Each row is shifted at random along 4 fixed directions that mean nothing.
Known rows, with every step that occurs:
noru > sosab > nirizu > rafupe > kupo: [  3.1  42.3  37.4   9.7 -31.0   4.3 -18.9  -6.0  -1.4 -15.5 -12.3 -11.2
  -8.6 -12.5  13.6  20.0  -2.3  -8.5   3.0 -12.3  -3.0 -13.7   7.6  -3.7
  -8.2  10.2  -0.3  11.2  -4.2 -14.9  17.0  -7.3  -4.3  23.1  35.2  12.8
  -2.0  -5.7  11.7 -33.0 -21.3  11.7  50.3]
kupo > rafupe > pirat > tene > sosab: [  8.4  44.2  12.0   6.7  -8.8  12.4  10.1 -10.6   8.4 -14.6 -22.3 -16.6
  -3.4   7.3  59.5  27.3  -7.2  -2.2  -1.3  -5.9  -3.8 -12.6  -3.8  12.9
 -15.0  20.2  -7.9  26.5 -12.3 -27.8  11.2  37.9   2.3   8.4  63.5   4.0
 -13.3  21.1  44.7 -10.4  -6.4   3.7  19.2]
noru > sosab > tene > pirat: [ -0.6 -16.1 -13.6   6.3  29.6  17.2  29.6   7.0  -4.5  -8.7  26.0   5.6
  32.6  19.3  -5.4  22.4  14.8  31.5 -20.7  14.0   1.2  -9.4 -16.2  -3.7
  -3.6   5.7 -22.0  10.4  10.8   6.9  -0.7  13.2  23.6 -30.8 -26.4  18.9
  -2.4 -38.8  12.5 -55.6  16.6   3.6 -46.5]
noru > nirizu > rafupe > kupo > dofu > sosab > tene > pirat > vokate: [ -8.4  10.7   0.0  -1.7  13.8 -19.5  33.4   6.3  21.6  15.9  21.6 -14.7
  37.7  29.9 -24.5   5.4   0.7   5.3  25.3 -39.2  30.4 -26.1 -41.7  36.6
  23.0 -16.1  -4.4 -15.3  -1.2  -9.2 -15.5  17.2   7.8  -6.8  22.9  21.2
   8.7  -7.0 -18.8  11.3   0.8   3.3 -14.0]
tene > sosab > pirat > vokate > kupo > nirizu: [-10.3 -12.4  -4.3  -1.5   7.2   9.7  35.7  -9.8  -4.8  49.3  14.0   4.3
  11.1  15.7 -20.5  23.8  -2.3  18.2  15.7 -15.1  19.0 -38.6 -19.0  41.0
   7.3 -10.1 -11.9  27.0   9.6  -3.1 -18.5 -12.4  11.9 -10.5  15.7  38.1
  16.6 -25.7   4.1  13.7  14.3  15.8 -19.0]
kupo > sosab > nirizu > noru: [-32.8  -4.8  -1.3   3.9   0.2   2.4   6.6 -14.8   7.0  25.6  28.0  14.2
 -11.7 -26.0   9.1  -4.2  -3.7   7.0 -16.7  15.2  -2.5  -5.5  19.6  30.1
  -5.6 -24.2   9.5  27.2   2.3  15.9   7.0 -18.2 -11.5  -7.2 -26.5 -14.2
  -5.6   1.2  30.9  38.3  33.3 -29.4 -18.9]
noru > nirizu > rafupe > vokate: [-30.7  34.1  22.9  14.5 -19.0   1.2  30.8  -0.6   4.8  -2.3  38.4   3.5
  -1.5   1.6  10.5  41.4   0.7  -5.0  -7.6 -30.4  15.9 -38.5 -12.7  56.7
  -6.2 -13.1   2.1  -1.7   6.1 -26.5   8.8 -31.4  14.0   2.2  23.1   6.9
  -3.7 -23.5  29.1 -52.6  31.1 -15.9   8.4]
nirizu > noru > sosab > tene > pirat > vokate > kupo > dofu: [  2.4   7.2 -11.2  11.1  18.7  16.8  41.0   7.5   7.3  44.3   8.0 -13.9
   7.2  11.2 -51.1  20.7   6.3  36.2  -2.1  -2.8  16.3 -41.2 -16.3  -2.1
  -7.3  21.1 -19.5 -19.6  10.0 -12.6 -26.5  19.1  17.0 -18.1  -7.1  14.2
  21.8 -13.0  11.9 -45.4   8.8  12.6  -6.2]
dofu > noru > sosab > tene: [  0.7  51.8  18.7  24.2   9.2 -15.1  -3.7  -2.1  10.1  15.9   7.9 -28.8
  19.1  26.5 -14.0   8.2  10.9  29.6  19.6  -7.8  19.8 -38.5 -33.3   0.5
  43.3  15.0  -8.9  24.4 -11.2  -1.2  18.1  54.3 -11.1   7.4  33.6  21.9
 -29.6 -34.7  23.7 -61.7 -29.7  23.7  19.5]
noru > nirizu > rafupe > kupo > dofu > sosab > tene > pirat: [ 10.7 -14.6 -17.9   1.3  18.5  19.1  25.7  14.2  -4.3  -9.3  10.6   1.5
  42.3   8.6   2.8   7.9  11.9  23.5  -5.0  -3.1   2.8  -3.6 -26.8  -1.5
 -20.1 -18.0 -16.3 -27.2  16.9  -1.5 -19.2   0.3  15.5 -23.2  -8.4  16.6
  23.4  -2.6 -30.4  27.4  12.8   5.6 -30.6]
dofu > noru > sosab > nirizu: [ -5.5  41.6  26.1  22.6 -18.6  11.4  17.4  -8.5 -12.5  27.7  16.6  -9.0
  11.5   2.2 -14.9  25.9  21.0  34.3   4.0 -10.9   9.7 -45.9 -20.4  25.8
   7.2  14.8  -7.6  15.5   4.3   0.0   4.3   3.0  -8.1   9.9  30.1  17.3
  -6.0 -25.3  13.2 -34.7  -5.0   9.0  16.6]
vokate > dofu > noru > sosab > pirat > tene: [ 11.8  43.1  -9.9  14.3  -5.7   1.0  10.0   1.6  -5.4  13.7   7.6 -12.4
  10.2  19.8 -10.8   0.5  21.3  29.1  -2.7  -3.0   2.1 -12.4 -14.5   6.7
  15.5  20.0 -11.7  11.1  -5.4   5.3  18.5  43.8 -11.4  -5.5  17.0  -1.0
 -19.5 -29.4   6.3 -30.5 -30.7  -6.7   3.7]
nirizu > rafupe > vokate > kupo > sosab: [-48.1  27.9   6.8  16.7  -0.2 -21.2  27.4 -14.2  23.3  22.1  34.2   9.2
  -4.0  -5.2  41.2  48.8 -13.4 -17.6  -3.2 -27.3  22.6 -53.7 -18.0  83.3
   8.4 -18.4   8.5  21.8  -8.0 -17.6  16.8 -20.1 -17.8 -14.6  34.8   5.7
  11.9 -41.7  51.6 -32.1  29.7 -32.1   0.7]
nirizu > rafupe > vokate > dofu > sosab: [-26.1  52.8  27.3  21.2 -24.7   6.9  15.3  -6.9  -1.6  -0.6  -9.9   1.0
  -3.7 -11.6  44.5  58.2   8.4   9.0  -7.4 -16.4   5.6 -47.4  -7.8  47.8
 -17.8   2.8   9.4  -2.4 -10.0 -22.3   9.6 -13.0 -13.2   3.1  44.4   1.6
  12.4 -25.3  15.6 -91.8  10.9  -4.8  35.0]
kupo > sosab > pirat > vokate > tene: [-12.5 -64.7 -35.8  -6.3  40.6  -1.0  17.9   7.2   0.8  -0.5  24.5  20.0
   0.1  27.6  -7.1   8.7   0.8  -4.0 -14.6  14.5   8.2  -2.0  -0.6  16.8
  19.5 -24.1  -6.3  18.2  11.9  12.8  -2.1  -2.9  -1.3 -28.8 -40.1   5.4
  12.8 -44.5  11.2  18.8  13.5  -1.6 -66.7]
vokate > kupo > dofu > noru > nirizu > rafupe > pirat > sosab > tene: [ 22.0  37.9  -7.5   8.4   4.1 -40.2 -27.9   8.7  10.8   6.1 -16.4 -20.6
  15.9  33.8 -11.9 -38.9  -9.5   0.3  43.2 -19.6  16.8   8.4 -29.3 -13.0
  55.4 -19.8   1.2  -2.2 -16.2   2.7  16.9  44.1 -22.7  17.3  23.9  11.0
 -27.8   1.5 -29.7  52.0 -62.4  21.0  30.8]
vokate > tene > pirat > sosab > nirizu > rafupe > kupo > dofu > noru: [ 25.3 -56.8 -22.9  -6.4  22.5  16.7 -11.1  16.1 -19.4 -38.2 -24.1  12.8
   6.0  -2.5   6.5 -20.3   9.1  -7.7  -4.2  15.4 -13.7  22.2   1.9 -36.0
 -15.9 -22.2  -9.8 -21.9   1.0   7.9 -14.0 -10.6  -2.9 -13.3 -28.2  -8.5
  31.9  29.9 -42.7  57.3  16.3  16.6 -21.2]
vokate > tene > pirat > sosab > nirizu > rafupe > kupo > dofu: [-11.0 -16.5 -18.7  -1.7  24.1 -29.7  21.8   7.5  10.7  -4.8  19.4   3.4
  22.4  31.4  -2.5  -9.5  -5.2 -15.9  22.5 -29.7  24.0 -10.7 -23.3  36.8
  30.1 -58.4  -6.7  13.8  -9.1   0.7  13.4  -9.8  -7.4 -19.7  -5.7  20.6
  11.8 -16.3 -34.6  32.6   3.3   5.9 -21.7]
nirizu > rafupe > kupo > sosab > tene > pirat > vokate: [  4.3 -21.4   0.4 -16.1  25.9 -22.5 -37.4   2.2  25.5 -37.2 -23.0 -13.5
 -10.0   5.7  13.8 -19.2 -26.6 -38.0  11.1   3.9   2.3  24.1   8.2 -31.1
  26.3   3.0   7.2  12.8 -16.1  -1.5   3.0  32.9   4.8   7.0   3.8  -1.0
  -9.2  13.2  16.4   5.2 -11.1  14.2   0.6]
noru > sosab > tene > pirat > vokate > kupo > dofu: [ -6.9  41.0 -15.0  11.4  20.7 -26.6  40.9   4.3  17.7  56.5  19.9 -34.3
  14.4  49.0 -60.4  20.4  -5.8  29.6  34.4 -37.2  45.1 -59.5 -43.0  35.6
  53.2   4.5 -14.8  16.1  -0.5 -11.0  -4.8  37.2   2.9  -8.4  29.3  46.0
  -4.3 -62.0   0.0 -63.5 -34.1  28.5   7.6]
rafupe > kupo > nirizu > noru > sosab: [-18.8 -16.0   6.0   2.8  14.2  -5.4 -11.2   4.3  -3.0  -6.4  23.5  18.0
   4.4 -16.0  -6.1  -0.3   3.8 -11.7 -15.7  10.5   1.4  -7.6  10.4   2.0
   5.2  -7.1   5.1  23.1  -3.1  13.0   5.6 -25.3   4.2 -19.3 -38.6   1.2
   3.3  -7.8  18.1  -5.9  17.3 -13.8  -8.5]
vokate > pirat > tene > sosab: [ 19.7 -17.7 -18.9   1.8  29.1  27.9  11.1   7.2 -25.9   2.5 -20.5  -3.1
  16.5  34.2  -5.4  23.2   4.0  25.0   2.6  20.3  -4.4 -10.8   0.2 -26.3
  -5.2   3.1 -24.7  23.2  16.8  -7.0 -13.9  28.3  23.9 -10.6 -16.3  31.9
   8.6 -23.5   3.4 -37.4 -17.7  56.2 -21.2]
noru > nirizu > rafupe > kupo: [ -8.9 -23.2  -0.2  -1.5  -1.7  18.3  -2.1   8.3  -9.7 -41.0  24.8  21.8
  -0.5 -17.4  24.3  23.5   3.7 -18.0 -31.8   6.1 -13.4   8.6  19.4  10.1
 -31.5 -16.9   1.1  -1.3  13.0  -6.3   1.6 -43.4  14.8 -11.9 -27.4  -9.9
  12.8  -8.2  12.0  -4.9  41.1 -12.4 -16.4]
tene > sosab > pirat > vokate > dofu > noru: [ 21.4  17.5  13.3   8.7  -4.7  33.2  -2.7  -3.4 -22.6  18.5 -48.9 -10.8
   7.0  10.5 -13.0  27.7  19.2  29.0   9.0   7.0   1.9 -30.0  -5.2  -8.3
  -0.1  44.7 -11.0   4.8   2.0  -4.2 -14.9  22.1   3.6  13.3  32.6  15.2
   0.4 -15.4 -19.7 -51.3 -16.2  49.1  24.9]
pirat > vokate > dofu > noru: [-15.0   9.7  -2.6   4.4   2.9 -15.3 -16.3   3.1  -5.3  -1.7  -1.5  -6.9
 -28.9   1.0 -14.7   9.4   1.8  -4.5   1.3  -1.1   7.5 -17.5  15.0  17.6
  30.3   3.6  19.3  20.2 -12.8   7.0   3.7   0.0 -14.5   6.7  -4.9 -12.6
 -13.2 -28.5   2.5 -67.3   3.9  14.0  15.9]
kupo > nirizu > rafupe > vokate > dofu > sosab > tene: [-29.7 -60.9 -36.2   0.6  25.7  18.8  38.0  10.6  -1.6  -8.1  24.1  27.6
   5.9 -23.4  26.1   7.9   2.7  11.1 -27.7   7.2 -11.1   6.4  -8.5  17.1
 -35.2 -56.4   6.7 -32.6   3.6   6.4 -21.2 -44.8   1.8 -41.1 -43.6 -10.7
  31.8  -0.4 -17.9  21.4  73.6 -41.3 -67.2]
rafupe > pirat > tene > sosab > nirizu: [-25.4  31.6 -20.2 -21.5 -12.9 -34.0 -11.4 -28.2   7.1   0.4  10.8   9.6
  -4.1  -9.3  24.4 -30.3 -19.0  -0.7  -1.8   6.7 -14.6  43.6  33.0  23.1
  23.2 -17.4  19.2  62.0 -22.7  29.5  26.5  16.2 -17.1   5.4  -2.1 -28.8
 -46.3  13.9  37.3  25.8  -4.9 -41.1  -5.2]
noru > nirizu > rafupe > pirat > sosab: [  6.7 -26.2   6.4  -3.1  -0.7  15.4 -11.9   9.2 -15.7 -50.8  -5.9  32.4
  12.2   6.0  34.1  14.0   8.0 -17.1 -23.5  15.8 -18.7  31.1  14.5  -3.3
 -16.3  -4.4  -2.6  -0.1   0.7  -0.5   6.4 -17.2  16.2  -2.5 -29.7 -10.0
  -6.5   7.7   5.1  17.4   7.5  -7.8 -19.1]
rafupe > nirizu > noru > sosab: [ -7.2  51.0  33.3   7.0 -27.7  -6.0 -32.5 -11.1  -8.3   1.9 -10.8  -1.7
 -12.0 -19.8  -2.8  -1.1  -0.7   8.7  -2.4  10.3  -4.9   1.4  24.7 -11.6
  11.3  21.5  12.4  29.8  -7.9   4.5  19.0   0.1  -1.7  25.6   4.3  -9.0
 -29.2   0.1  29.4 -40.8 -27.8   8.1  53.2]
tene > pirat > vokate > dofu > noru > sosab > nirizu > rafupe: [-23.1  28.6  24.1  -3.5 -25.5 -38.6   4.0 -12.2  20.9  12.9  20.1  -2.8
  -6.2  -9.3 -11.1 -11.9   7.3 -17.4  13.1 -31.0  11.2   1.9  -1.9  45.9
  15.7  11.2  22.7  -4.2 -25.2  14.6  20.4 -11.6 -24.3  12.1   8.4 -25.5
 -16.8   5.1 -26.4 -46.4  15.5 -46.4  15.0]
rafupe > nirizu > noru > sosab > pirat > vokate > tene: [ -1.3  10.5  17.1  -8.3  -6.6 -39.8 -28.8  -2.6   6.2   3.5   1.2   0.3
  -0.1  18.5 -38.9 -36.8  -5.0  -9.9  20.2  -4.2  10.3  20.8  10.5 -21.1
  49.3  -1.3  12.0  18.9 -10.7  16.0  23.5  11.8  -8.3  18.6 -12.1  -6.2
 -27.8  -7.0  -1.1  -7.4 -49.1  11.7  19.8]
dofu > noru > nirizu > rafupe: [  4.9 -22.5   9.0   4.5 -11.5  36.8 -11.4   6.9 -16.3 -37.8  10.5  17.2
 -18.1 -33.0  26.8  12.7  16.9  -0.3 -36.9  26.7 -27.0  18.4  23.6 -12.8
 -51.0   6.4   1.9 -22.8  12.6  -2.5  -6.6 -28.0   8.7   0.8 -31.1 -31.5
   8.1  24.9  11.8  -5.3  53.2 -19.9 -10.2]
dofu > nirizu > noru > sosab: [ -4.2 -12.2  13.8   3.4  -4.1   2.0 -23.1  -4.2 -13.3   1.5   5.2  16.1
   0.2 -27.5   5.6  -2.7  14.3  -5.8 -18.3  33.5 -18.3  15.4  22.7 -15.2
 -11.0  25.7   9.4   3.2   6.9  20.7   3.7 -21.8  -1.1  -3.1 -40.1 -14.7
  -9.3   9.7   4.8 -19.7   2.4  -7.8   0.8]
dofu > sosab > tene > pirat > vokate > kupo: [ -6.2  11.2   3.2  -5.2  22.9 -35.4   2.5  -5.9  13.7  21.1   4.0 -18.3
  29.9  39.6 -19.6   3.2  -8.1  16.4  36.9 -14.2  23.9 -25.7 -28.0   6.7
  49.4 -10.4  -0.6  31.0 -10.1   6.4  -1.1  46.6  -4.9  -0.8  21.9  32.5
  -4.3 -31.7  10.9 -37.8 -29.4  40.1  -5.7]
tene > pirat > sosab > nirizu: [  0.2   9.5  15.0   1.9   7.7  -6.7   8.4  -2.5  -9.6   5.8   0.4  -6.7
  25.8  39.4 -15.1   4.7   1.2  12.2  27.8 -13.9  18.6 -22.1 -19.8  17.7
  38.6 -19.2 -13.2  43.1  -3.4   2.1   8.1  17.3  14.4   6.8  13.9  43.6
 -18.9 -25.5  -6.1  -3.2 -24.7  45.9  -1.6]

Rows:
[ 27.5 -50.5 -14.6   6.2   5.7  42.9  31.0  18.6 -16.3  -3.1  -6.9   9.8
  14.8  -9.7   6.0  -3.8  19.9  -8.8 -24.2  10.1 -20.7  12.8 -13.3 -31.8
 -50.8  18.5 -15.9 -67.7  23.4  -9.8 -23.7 -21.6  17.6 -25.1 -10.2  -4.6
  26.0  28.9 -34.3  56.9   9.4  -7.9 -40.1]  kupo > rafupe > vokate > dofu > nirizu > noru > sosab > pirat > tene
[ 19.6  -4.9 -10.0  -7.5  -7.6  -0.2 -25.1  -7.8  -6.0   1.3 -30.9  -9.9
 -13.5 -27.6  28.9 -17.7 -19.8  -6.4   8.2  15.4 -16.6  22.0   1.5 -44.2
 -13.5  15.3   5.7 -20.0  13.2  -1.4  -9.6  -4.5  -1.7  13.0  22.1   4.2
  11.3  26.6  -8.8  26.1 -23.8  13.9  17.4]  dofu > nirizu > rafupe > vokate > kupo > sosab > tene > pirat
[-11.7  67.0   1.2   4.7 -37.2   1.7   3.7 -21.4  15.4  36.2  -1.2 -20.4
 -30.0 -22.3  16.9  13.6 -18.6  19.1   1.8 -14.7   2.5 -21.7  -1.1  17.6
 -15.8   9.5   6.7   1.0   4.6 -26.3   7.7   6.2 -16.9  29.9  58.2  -5.7
  -2.5  -2.3  43.3  -2.9  -4.3 -25.0  44.9]  noru > nirizu > rafupe > vokate > kupo > sosab > tene
[  3.6   7.2   4.6  -6.2  -2.0  12.3  19.9  -3.6  14.1   6.7   3.1 -13.0
   7.4   2.9  -4.0  13.8  -5.5   2.6   2.1 -19.1   9.5 -15.1 -15.7   8.0
 -11.1  15.4  -8.0  -9.5  10.0 -23.4 -15.7  10.1  18.6  11.2  32.5   8.7
  13.0  12.1  17.2  12.8  12.8  -1.4  -3.3]  noru > nirizu > rafupe > kupo > sosab > tene > pirat > vokate
[-27.9  47.6  26.4   1.5  -2.0 -46.8  18.6 -12.2  40.4  44.3  41.8 -24.5
  -0.8  14.6 -42.6 -24.6  -8.7   7.0  29.1 -32.2  34.7 -25.3 -22.1  31.0
  46.1   0.4   7.8  24.8 -22.2   0.1  14.5  31.5   3.1   8.6  15.2   9.0
 -30.5   8.5  28.5 -38.0  -1.7 -25.4  12.2]  kupo > nirizu > noru > sosab > tene > pirat > vokate
[-20.8  30.8   9.8 -17.6 -35.3 -44.1 -27.1 -13.5  25.6 -10.5  21.6   8.1
 -18.1 -10.3  12.4 -21.4  -9.6 -33.8  -2.4 -14.9   2.5  31.0  21.6  47.1
  18.5  -0.9  29.2   8.5 -21.4  19.2  20.2  -1.5 -30.2  13.7   9.8 -36.9
 -21.9   0.9   5.2  40.2 -16.8 -60.4  21.7]  noru > nirizu > rafupe > kupo > dofu > sosab > pirat > vokate
[-16.0   0.2   1.6 -10.0  -8.1 -21.8  18.2  -6.3  29.1   9.6  20.0  -2.1
  -2.9 -15.1  -4.4 -27.1  -5.4 -12.1  -4.3 -19.8   3.9  22.1   1.7  17.0
  -4.2   0.7  18.7 -17.9 -16.2   5.7   6.8 -13.1  -6.7  -1.5  -0.9 -31.6
 -13.3  22.0 -17.7   9.3  27.3 -46.6 -11.9]  kupo > rafupe > nirizu > noru > sosab > tene > pirat > vokate > dofu
[ 14.0   1.5  -6.9   8.0 -22.0  10.5  -8.5  -3.0 -14.6   0.3  -8.5   9.9
  -0.7 -26.5  45.3   6.1   4.4 -12.8 -11.7   2.9 -13.0   7.2   2.1  10.8
 -21.2   2.7   3.6 -13.5  17.7   4.0   7.2 -36.9 -13.4  -3.9  19.5   4.6
  19.7  -8.9 -37.7  44.8 -23.3  -3.8   8.8]  vokate > dofu > nirizu > rafupe > kupo > sosab > pirat
[ -4.3 -19.8  17.1  -3.5 -25.4   0.9   5.5  -5.6  11.7  -7.4  26.8  14.9
 -22.3 -24.3  19.5 -10.0 -13.3 -27.3 -16.2  -8.8  -8.1  14.9  17.4  13.9
 -25.7 -17.4  11.9 -15.7   1.3  -5.4  -2.2 -35.6  -0.7   0.2  11.4 -24.0
  13.1  26.1  18.8  73.3  24.2 -22.8  -6.3]  sosab > pirat > vokate > kupo > rafupe > nirizu > noru
[  0.5  76.0   6.7   0.4 -24.2 -56.5 -23.4 -17.6  22.5  27.4  -5.5 -33.3
  -9.3   9.1  -1.3 -44.4 -20.7 -14.0  49.2 -35.3  17.0   1.7  -6.0  20.6
  44.0 -14.8  14.2  24.6 -27.1   5.8  26.4  40.1 -38.8  27.9  52.3  -3.6
 -25.5  18.7 -17.7  28.4 -53.5  -3.2  57.2]  vokate > pirat > tene > sosab > nirizu > rafupe > kupo > dofu > noru
[  4.7 -29.1  -2.6 -18.4  15.1  -8.9 -17.7   4.6  -5.6 -23.4 -29.1  11.9
   9.6  17.5   0.3   0.8  -2.4 -19.6  11.5   5.6  -2.9  26.7  12.6 -20.7
   6.8   1.9   5.9   3.3  -0.4  -0.4   2.2  -8.5   5.8  10.2 -24.7  -3.7
  -3.7  11.5 -22.6 -28.1  -0.5  17.6  -6.1]  noru > nirizu > rafupe > pirat > vokate > tene > sosab
[  1.6 -12.5 -30.3 -20.4  -9.9 -12.4 -12.4  -0.8  15.0  -3.1  18.3  -3.1
 -40.2 -30.3 -14.7 -41.5 -11.0  -4.5 -13.1   9.4 -14.7  46.5  26.6 -11.7
 -18.6   0.5  18.0 -30.7  -3.1  14.3 -11.5  -4.6 -11.5   4.1 -30.2 -52.3
  -1.7  37.5  -6.5  29.7  36.5 -50.8  -6.1]  sosab > tene > pirat > vokate > kupo > dofu > noru > nirizu > rafupe
[-14.4 -45.4 -17.1 -24.7  -1.8  10.2   3.6  -3.3  -8.2 -45.0  11.2  41.6
  -7.2 -15.7  32.2   3.7   7.8 -16.8 -40.8  21.5 -24.8  42.7  28.9   5.4
 -41.7  -1.1   6.5  -8.5  -1.1   4.7   4.5 -36.4   7.1 -11.1 -46.8 -45.0
   9.2  19.5  13.6  -9.7  60.1 -55.2 -39.1]  noru > nirizu > rafupe > vokate > tene > pirat > sosab
[  8.1 -13.5   8.8   1.3  -5.7  15.4   6.1   5.2  -4.4  14.1   6.2   2.2
 -24.2  -0.8 -33.6  -6.6   9.9  14.3  -9.3  12.0  -0.3  -5.4   9.8 -26.5
 -13.3  10.3  -7.2  -8.9   9.0  -5.0  -5.1  -3.3   8.3   2.7 -22.2  -0.4
  14.8  12.7  10.9 -11.5  -1.1  -4.0  -0.5]  kupo > nirizu > noru > sosab > pirat > vokate > tene
[ -4.4 -59.1 -22.6 -12.8  18.5  10.6   3.8   9.1  -6.0 -40.0   5.8  29.1
   5.8  -8.5  18.3  -6.7  -3.5 -25.5 -21.5   9.7 -12.8  30.8  16.0  11.2
 -16.9 -33.6  -3.2  -2.3  -3.6  14.1  -9.3 -32.8  11.1 -27.2 -44.2  -9.7
  14.9   9.9 -21.0  63.9  37.2 -17.7 -40.7]  tene > pirat > sosab > nirizu > rafupe > kupo > dofu
[-14.4  15.9   4.0  -9.6 -15.9  -8.3   5.6 -15.1   7.1  -0.5   8.6  14.0
  11.7   1.8  21.2   1.9   2.6  -2.9  -2.3  -5.9   0.4  12.0   1.4  23.1
  -9.9  -1.9   2.1   5.2  -0.5   0.2  23.9 -14.0  -7.1   3.4   8.1 -12.2
 -12.2  -5.7  -2.4 -19.9  15.5 -32.0  -1.5]  noru > nirizu > rafupe > vokate > tene > sosab > pirat
[ 27.8 -56.8  20.5  -4.3   5.4  -6.7 -22.7   9.5   4.5  -0.6  -8.1   2.9
   6.3   2.6  -7.7 -23.0   2.5 -44.2  11.8   7.8  -5.5  21.1  -5.0 -35.9
  -3.5  21.5   0.7 -36.0   9.1   7.3  -7.8 -12.9  -2.5  -1.0 -11.6   7.6
  10.9  21.0 -37.1  60.9 -24.6  16.8 -11.2]  dofu > nirizu > noru > sosab > pirat > vokate > kupo > rafupe
[-31.4 -14.8   8.8  11.8  19.4 -36.4  23.0   3.5  14.4   2.6  40.0   9.9
  30.6  18.9  -9.8  -0.2  10.0 -15.8  17.2 -30.6  23.0 -24.5 -38.2  35.9
  32.4 -36.1   4.8  -9.6 -10.5   6.7  19.0 -19.3 -20.6 -16.8  -5.9   3.2
   2.0 -22.8 -14.1 -22.6  25.2 -20.3 -29.9]  dofu > noru > sosab > nirizu > rafupe > vokate > tene
[ -2.2 -28.0  -4.9   4.4  -9.3  18.9  22.9   2.0  -8.4  25.6  24.8  21.5
  -7.5 -20.8 -24.3   2.5  18.8   2.5 -31.2  18.8  -9.8   6.3  12.6  15.7
 -23.3  29.1  -0.4 -33.8  17.5  16.4 -23.6 -31.4   8.5 -18.5 -37.4 -20.6
  10.5   8.0  -5.8  27.9  13.5 -33.9 -25.6]  kupo > dofu > nirizu > noru > sosab > pirat > vokate
[  8.0  24.9  -1.6  -5.8 -41.7  21.3 -35.5  -8.9 -13.7  -7.8 -54.9  -6.7
 -69.4 -36.6  15.1   0.5 -24.1  -5.3  -7.1  14.6 -24.0  15.4  45.1 -23.3
 -28.7   6.3  11.3  -5.2  -8.8 -15.4  -7.8 -12.3 -14.3  35.3  22.6 -19.6
   4.1  24.2  15.7  20.4 -14.2   1.6  66.3]  pirat > sosab > nirizu > rafupe > vokate > kupo > dofu
[  8.8 -37.3 -31.3  -5.1  45.8  -3.3  -5.1  13.0  -3.3  16.1 -40.6 -17.4
  16.5  18.0 -32.1 -27.5 -16.3  -9.3  45.0  -6.6   9.0  -1.7 -22.2 -29.9
  28.3 -31.1  -8.2 -13.0  -5.6  -0.1 -26.7  23.0   0.0  -6.4  -5.3  21.1
   3.8  19.3 -34.4  58.4   0.0  46.5  -9.4]  pirat > tene > sosab > nirizu > rafupe > vokate > kupo > dofu > noru
[ -5.4  43.9 -15.2  10.2 -20.0  -8.7  30.4 -15.6   5.5  63.5  35.4  -5.9
   4.9 -27.5 -11.7  -8.2   8.8  38.3  -7.8   2.1   0.6 -12.9  -7.6  21.8
 -17.1  18.5  -0.3 -12.3  12.4  12.9  -1.7  -8.6 -12.6 -13.4   2.4  -9.0
   6.5   4.2  -2.0  -5.4  -0.4 -36.6   7.8]  vokate > kupo > dofu > nirizu > noru > sosab > tene > pirat
[ 25.1  13.9  22.2   4.0 -15.8  11.5  -6.0   3.1   9.5 -15.9  -5.0 -12.6
  -1.3   1.7  12.2 -26.2  -2.2  -8.9  -0.8  -1.3  -9.6  23.7  -1.4 -31.9
 -12.6   8.4  -9.9 -10.9  -3.2 -13.7  10.8  29.9  10.3  11.8  24.6  -5.4
 -18.3  38.7  19.0  65.8 -25.6  -2.4  11.0]  kupo > rafupe > nirizu > noru > sosab > pirat > tene
